Below are the code and all the weights of a small trained network. Each question names an input and a class and asks about switching units off, where a switched-off unit gives its printed mean instead of its output.

import numpy as np


def w(rows, s, z=0):
    codes = np.array(rows[::2]) - 128.0
    scale = np.full(codes.shape[1], s)
    scale[-1] = z or s
    return codes * scale


def norm(h):
    return h / np.sqrt((h * h).mean(-1, keepdims=True) + 1e-5)


def f(y):
    return np.maximum(y, 0)


def log_softmax(a):
    a = a - a.max(-1, keepdims=True)
    return a - np.log(np.exp(a).sum(-1, keepdims=True))


def net(x, mask):
    res = np.array(x, float).reshape(1, 4) / 4 @ E
    u = 0
    for l in range(3):
        y = f(norm(res) @ A[l][:, :-1].T + A[l][:, -1])
        res = res + np.where(mask[u : u + 5], y, B[l][:, -1]) @ B[l][:, :-1]
        u += 5
    return log_softmax(norm(res)[-1] @ U[:, :-1].T + U[:, -1])


A, B = {}, {}
E = w([
[193,146,74,221],'x0',
[180,111,42,29],'x1',
[238,162,133,175],'x2',
[71,254,132,90],'x3',
],0.0074)
A[0] = w([
[145,186,167,255,133],'L0N0',
[189,79,92,200,235],'L0N1',
[60,178,100,122,32],'L0N2',
[175,190,145,204,28],'L0N3',
[74,133,45,121,1],'L0N4',
],0.0095,0.003)
B[0] = w([
[208,60,241,197,255],'L0N0',
[239,72,119,138,249],'L0N1',
[168,120,37,115,182],'L0N2',
[122,50,255,177,194],'L0N3',
[79,61,89,231,155],'L0N4',
],0.0079,0.005)
A[1] = w([
[138,169,120,58,126],'L1N0',
[204,60,2,212,141],'L1N1',
[140,128,161,152,2],'L1N2',
[161,188,171,216,82],'L1N3',
[40,5,161,101,67],'L1N4',
],0.0075,0.0073)
B[1] = w([
[195,174,156,146,172],'L1N0',
[118,140,2,101,253],'L1N1',
[65,146,183,135,128],'L1N2',
[186,152,225,169,177],'L1N3',
[15,126,200,85,180],'L1N4',
],0.01,0.0052)
A[2] = w([
[191,184,132,122,90],'L2N0',
[61,77,133,112,158],'L2N1',
[147,174,124,66,189],'L2N2',
[110,160,117,255,165],'L2N3',
[144,67,108,133,2],'L2N4',
],0.012,0.0058)
B[2] = w([
[25,203,167,83,198],'L2N0',
[28,204,127,68,233],'L2N1',
[136,255,166,226,253],'L2N2',
[89,33,105,159,245],'L2N3',
[164,145,105,103,144],'L2N4',
],0.0078,0.0044)
U = w([
[31,132,141,13,184],'0',
[156,118,120,55,1],'1',
[154,226,149,68,213],'2',
[226,137,25,74,212],'3',
[82,185,1,121,65],'4',
[197,95,158,179,246],'5',
],0.014,0.0075)

Each question gives the input, the list of numbers given to net, and the class t.
The units are the neurons (one row each of A and B). Each row of codes is followed by its name. A weight is (code - 128) times the scale printed after its matrix; where a second scale follows, it is the last column's (A, B and U).
mask holds one flag per neuron, layer by layer. A switched-off neuron (its flag False) gives its mean, the last column of its row in B, instead of its output. The means were averaged over made-up inputs and are rounded, as every weight is.
A unit's drop is (log p(t) with every unit on - log p(t) with that unit switched off) / (log p(t) with every unit on - log p(t) with every unit switched off).
The circuit of an input: a set's keep is (log p(t) with only the set's units on - log p(t) with every unit switched off) / (log p(t) with every unit on - log p(t) with every unit switched off). Starting from the 12 units with the biggest drops (on a tie, the unit counted first), units are removed one at a time, each time the one whose removal leaves the highest keep (on an exact tie, the one counted first), for as long as the keep stays at least 0.8.
units of the circuit, in order: the units of the circuit, biggest drop first
unit that matters most: the unit with the biggest drop
k most important neurons: the k neurons with the biggest drops, biggest first
k most important neurons of layer l: the k neurons of layer l with the biggest drops, biggest first
drop of u: that unit's drop, to one decimal
input [1,4,4,-7], class 3: units of the circuit, in order	[L1N1]
input [-2,-3,5,7], class 5: units of the circuit, in order	[L0N0; L2N3]
input [-3,2,8,-3], class 3: units of the circuit, in order	[L1N1; L0N0]
input [-6,-7,6,6], class 5: units of the circuit, in order	[L0N0; L2N1]
input [-5,8,-2,-1], class 2: units of the circuit, in order	[L2N2; L1N0; L2N3]
input [-3,1,0,-5], class 3: 2 most important neurons	[L0N1; L0N3]
input [-6,7,-1,-8], class 0: units of the circuit, in order	[L1N4; L2N1]
input [0,1,-4,5], class 4: 2 most important neurons	[L0N4; L0N2]
input [-1,4,-1,-1], class 4: 3 most important neurons of layer 0	[L0N3; L0N1; L0N0]
input [2,-1,-6,8], class 4: 3 most important neurons of layer 0	[L0N2; L0N4; L0N3]
input [-7,5,-1,4], class 2: 2 most important neurons	[L2N2; L1N0]
input [-7,-8,6,8], class 5: 2 most important neurons of layer 2	[L2N1; L2N3]
input [-6,-5,2,-1], class 0: 2 most important neurons of layer 1	[L1N4; L1N0]
input [0,2,-2,-6], class 3: unit that matters most	L0N1
input [-7,-6,2,-5], class 0: 2 most important neurons of layer 2	[L2N1; L2N2]
input [1,7,-8,6], class 4: drop of L0N2	0.3
input [7,1,5,7], class 5: drop of L0N3	0.1
input [-8,6,-1,5], class 2: 3 most important neurons of layer 1	[L1N0; L1N1; L1N4]
